Below is a small trained network, with its code and all its weights. Each question gives an input and a class and asks what happens when units are switched off, that is, made to give their printed mean instead of their output.

import numpy as np


def w(rows, s, z=0):
    codes = np.array(rows[::2]) - 128.0
    scale = np.full(codes.shape[1], s)
    scale[-1] = z or s
    return codes * scale


def f(y):
    return y / 2 * (1 + np.tanh(0.7978845608 * (y + 0.044715 * y**3)))


def log_softmax(a):
    a = a - a.max(-1, keepdims=True)
    return a - np.log(np.exp(a).sum(-1, keepdims=True))


def net(x, mask):
    res = np.array(x, float).reshape(1, 7) / 4 @ E
    y = f(res @ A[0][:, :-1].T + A[0][:, -1])
    res = res + np.where(mask, y, B[0][:, -1]) @ B[0][:, :-1]
    return log_softmax(res[-1] @ U[:, :-1].T + U[:, -1])


A, B = {}, {}
E = w([
[130,122,128,130],'x0',
[127,127,125,130],'x1',
[136,173,25,242],'x2',
[254,164,59,63],'x3',
[120,142,132,122],'x4',
[192,153,226,222],'x5',
[129,124,127,130],'x6',
],0.006)
A[0] = w([
[62,72,52,55,63],'N0',
[133,143,144,133,1],'N1',
[186,124,180,178,41],'N2',
[87,122,67,105,48],'N3',
[110,190,71,194,53],'N4',
[169,178,113,98,133],'N5',
[11,131,154,187,94],'N6',
[191,157,93,100,36],'N7',
[207,137,105,103,62],'N8',
[132,116,178,81,73],'N9',
[106,146,181,60,122],'N10',
[166,200,206,165,143],'N11',
[77,175,85,185,115],'N12',
[174,132,195,171,25],'N13',
[170,141,167,148,51],'N14',
[92,124,174,166,56],'N15',
[164,113,156,153,29],'N16',
[176,183,156,130,196],'N17',
[81,116,162,157,10],'N18',
[150,71,170,70,70],'N19',
[113,135,248,95,112],'N20',
[177,125,173,152,47],'N21',
[182,199,116,108,60],'N22',
[168,73,167,146,12],'N23',
[131,160,57,198,76],'N24',
[49,95,138,159,3],'N25',
],0.011,0.0069)
B[0] = w([
[38,234,45,127,210],'N0',
[112,236,220,15,91],'N1',
[56,242,70,123,155],'N2',
[59,236,125,99,137],'N3',
[212,193,214,80,187],'N4',
[97,53,141,88,181],'N5',
[110,52,198,60,241],'N6',
[36,87,250,45,148],'N7',
[66,32,240,53,162],'N8',
[224,206,133,102,143],'N9',
[203,148,147,187,184],'N10',
[24,147,22,104,253],'N11',
[236,112,140,106,206],'N12',
[75,228,98,67,150],'N13',
[57,236,145,55,125],'N14',
[97,124,141,58,145],'N15',
[129,225,139,91,107],'N16',
[66,64,69,79,248],'N17',
[120,130,189,2,120],'N18',
[207,219,182,179,159],'N19',
[203,121,102,177,234],'N20',
[94,197,127,51,131],'N21',
[127,32,214,23,149],'N22',
[150,185,128,90,108],'N23',
[211,207,193,127,207],'N24',
[101,116,247,16,133],'N25',
],0.008,0.0043)
U = w([
[65,96,200,73,55],'0',
[37,249,76,115,17],'1',
[124,132,102,144,255],'2',
[219,220,164,133,31],'3',
[110,124,100,141,210],'4',
],0.013,0.008)

Each question gives the input, the list of numbers given to net, and the class t.
The units are the neurons (one row each of A and B). Each row of codes is followed by its name. A weight is (code - 128) times the scale printed after its matrix; where a second scale follows, it is the last column's (A, B and U).
mask holds one flag per neuron, in row order. A switched-off neuron (its flag False) gives its mean, the last column of its row in B, instead of its output. The means were averaged over made-up inputs and are rounded, as every weight is.
A unit's drop is (log p(t) with every unit on - log p(t) with that unit switched off) / (log p(t) with every unit on - log p(t) with every unit switched off).
The circuit of an input: a set's keep is (log p(t) with only the set's units on - log p(t) with every unit switched off) / (log p(t) with every unit on - log p(t) with every unit switched off). Starting from the 12 units with the biggest drops (on a tie, the unit counted first), units are removed one at a time, each time the one whose removal leaves the highest keep (on an exact tie, the one counted first), for as long as the keep stays at least 0.8.
circuit, biggest first: the units of the circuit, biggest drop first
top k neurons: the k neurons with the biggest drops, biggest first
drop of u: that unit's drop, to one decimal
input [0,7,4,-8,7,2,3], class 0: circuit, biggest first => N6
input [2,-4,0,7,-3,-7,-1], class 0: circuit, biggest first => N8, N7
input [-1,5,5,5,2,4,-5], class 0: top 2 neurons => N22, N8
input [-7,-5,5,6,-2,8,-6], class 1: circuit, biggest first => N11, N2
input [8,-1,-8,2,-6,6,-7], class 3: top 3 neurons => N19, N20, N9
input [-5,5,2,-8,-4,-8,-8], class 0: top 3 neurons => N6, N25, N11
input [0,4,-4,-6,-1,7,3], class 1: circuit, biggest first => N11, N13
input [4,5,-3,4,3,5,2], class 1: circuit, biggest first => N11, N12
input [6,-1,5,-5,5,-5,-1], class 0: top 3 neurons => N6, N25, N20
input [5,8,3,5,5,-8,-7], class 1: top 2 neurons => N0, N3
input [-1,-3,7,6,2,-2,5], class 3: top 4 neurons => N24, N4, N11, N6
input [-4,-2,5,1,5,0,2], class 3: top 4 neurons => N24, N4, N11, N12
input [-4,2,-8,-5,-1,-4,5], class 3: drop of N19 => 0.1
input [-5,4,-7,-6,-4,-1,0], class 3: drop of N19 => 0.2
input [6,-6,-8,-1,-5,-2,0], class 3: drop of N4 => 0.0
input [4,7,-7,8,2,3,-1], class 0: circuit, biggest first => N8
input [-3,2,-4,1,5,-7,-6], class 1: drop of N0 => 0.7
input [6,4,8,6,5,3,4], class 3: top 4 neurons => N24, N4, N6, N12
